Below are the code and all the weights of a small trained network. Each question names an input and a class and asks about switching units off, where a switched-off unit gives its printed mean instead of its output.

import numpy as np


def w(rows, s, z=0):
    codes = np.array(rows[::2]) - 128.0
    scale = np.full(codes.shape[1], s)
    scale[-1] = z or s
    return codes * scale


def norm(h):
    return h / np.sqrt((h * h).mean(-1, keepdims=True) + 1e-5)


def f(y):
    return np.maximum(y, 0)


def log_softmax(a):
    a = a - a.max(-1, keepdims=True)
    return a - np.log(np.exp(a).sum(-1, keepdims=True))


def net(x, mask):
    res = np.array(x, float).reshape(1, 5) / 4 @ E
    u = 0
    for l in range(3):
        y = f(norm(res) @ A[l][:, :-1].T + A[l][:, -1])
        res = res + np.where(mask[u : u + 7], y, B[l][:, -1]) @ B[l][:, :-1]
        u += 7
    return log_softmax(norm(res)[-1] @ U[:, :-1].T + U[:, -1])


A, B = {}, {}
E = w([
[128,128,129],'x0',
[254,153,92],'x1',
[91,248,86],'x2',
[127,128,127],'x3',
[29,90,44],'x4',
],0.0095)
A[0] = w([
[115,193,237,12],'L0N1',
[182,108,5,23],'L0N2',
[117,36,53,111],'L0N3',
[61,93,212,157],'L0N4',
[98,171,153,2],'L0N5',
[45,148,94,122],'L0N6',
[132,227,83,49],'L0N7',
],0.022,0.0062)
B[0] = w([
[67,41,248,203],'L0N1',
[108,12,238,205],'L0N2',
[92,3,180,222],'L0N3',
[93,224,223,255],'L0N4',
[102,55,116,149],'L0N5',
[101,68,10,236],'L0N6',
[24,196,227,229],'L0N7',
],0.025,0.009)
A[1] = w([
[117,178,86,3],'L1N1',
[142,160,95,21],'L1N2',
[156,254,193,81],'L1N3',
[106,71,104,70],'L1N4',
[166,131,206,163],'L1N5',
[122,140,49,42],'L1N6',
[219,49,118,59],'L1N7',
],0.025,0.003)
B[1] = w([
[174,135,82,131],'L1N1',
[123,163,155,128],'L1N2',
[242,192,253,199],'L1N3',
[141,254,186,178],'L1N4',
[136,69,17,247],'L1N5',
[182,181,97,138],'L1N6',
[222,198,104,176],'L1N7',
],0.03,0.013)
A[2] = w([
[198,113,28,115],'L2N1',
[82,156,5,167],'L2N2',
[191,134,90,90],'L2N3',
[152,76,106,6],'L2N4',
[54,58,165,187],'L2N5',
[193,9,137,133],'L2N6',
[139,100,115,56],'L2N7',
],0.026,0.0023)
B[2] = w([
[94,71,8,169],'L2N1',
[253,71,65,163],'L2N2',
[92,40,101,157],'L2N3',
[170,181,170,147],'L2N4',
[37,134,50,250],'L2N5',
[193,233,196,203],'L2N6',
[155,151,142,137],'L2N7',
],0.032,0.017)
U = w([
[145,161,222,255],'0',
[2,118,147,58],'1',
[161,111,68,45],'2',
],0.023,0.0012)

Each question gives the input, the list of numbers given to net, and the class t.
The units are the neurons (one row each of A and B). Each row of codes is followed by its name. A weight is (code - 128) times the scale printed after its matrix; where a second scale follows, it is the last column's (A, B and U).
mask holds one flag per neuron, layer by layer. A switched-off neuron (its flag False) gives its mean, the last column of its row in B, instead of its output. The means were averaged over made-up inputs and are rounded, as every weight is.
A unit's drop is (log p(t) with every unit on - log p(t) with that unit switched off) / (log p(t) with every unit on - log p(t) with every unit switched off).
unit that matters most: the unit with the biggest drop
k most important neurons: the k neurons with the biggest drops, biggest first
k most important neurons of layer l: the k neurons of layer l with the biggest drops, biggest first
drop of u: that unit's drop, to one decimal
input [8,6,5,-4,0], class 0: 4 most important neurons -> L1N3, L0N6, L0N3, L0N1
input [-7,5,-4,6,-1], class 2: 2 most important neurons -> L0N7, L1N7
input [7,7,-7,7,-7], class 2: most important neuron of layer 0 -> L0N4
input [0,-6,-7,1,-2], class 0: 2 most important neurons -> L1N3, L0N4
input [-7,6,1,7,-1], class 0: 3 most important neurons -> L2N6, L0N6, L0N1
input [-5,1,7,3,0], class 0: 3 most important neurons of layer 0 -> L0N7, L0N3, L0N2
input [4,2,8,0,-3], class 0: 2 most important neurons -> L1N3, L0N3
input [0,-6,8,-6,3], class 2: 2 most important neurons -> L0N6, L2N2
input [8,-7,2,4,1], class 2: 2 most important neurons -> L0N6, L0N2
input [8,8,-6,7,-6], class 2: 2 most important neurons -> L0N4, L0N7
input [-5,4,-5,3,-6], class 2: 2 most important neurons -> L0N4, L0N7
input [-8,4,-4,7,8], class 0: 2 most important neurons -> L2N6, L0N7
input [3,5,-1,-6,-1], class 2: 3 most important neurons -> L0N4, L0N7, L2N1
input [-4,4,-7,8,-3], class 2: unit that matters most -> L0N4
input [4,0,-6,1,-3], class 0: 2 most important neurons -> L0N6, L1N3
input [-4,3,-4,0,0], class 2: 2 most important neurons of layer 2 -> L2N1, L2N3
input [-7,-4,-8,-3,0], class 0: 2 most important neurons of layer 2 -> L2N6, L2N1
input [-1,-6,7,-2,3], class 2: 2 most important neurons -> L0N6, L2N2
input [1,8,0,-6,1], class 0: 2 most important neurons -> L2N6, L0N2
input [-4,-8,-6,6,-7], class 0: unit that matters most -> L1N3
input [4,-8,-4,-8,-4], class 0: drop of L1N3 -> 0.4
input [1,-8,-6,0,-7], class 0: drop of L1N3 -> 1.2
input [5,5,-4,-2,-4], class 2: drop of L0N7 -> 0.4
input [-3,3,-5,8,-2], class 2: drop of L0N4 -> 0.1
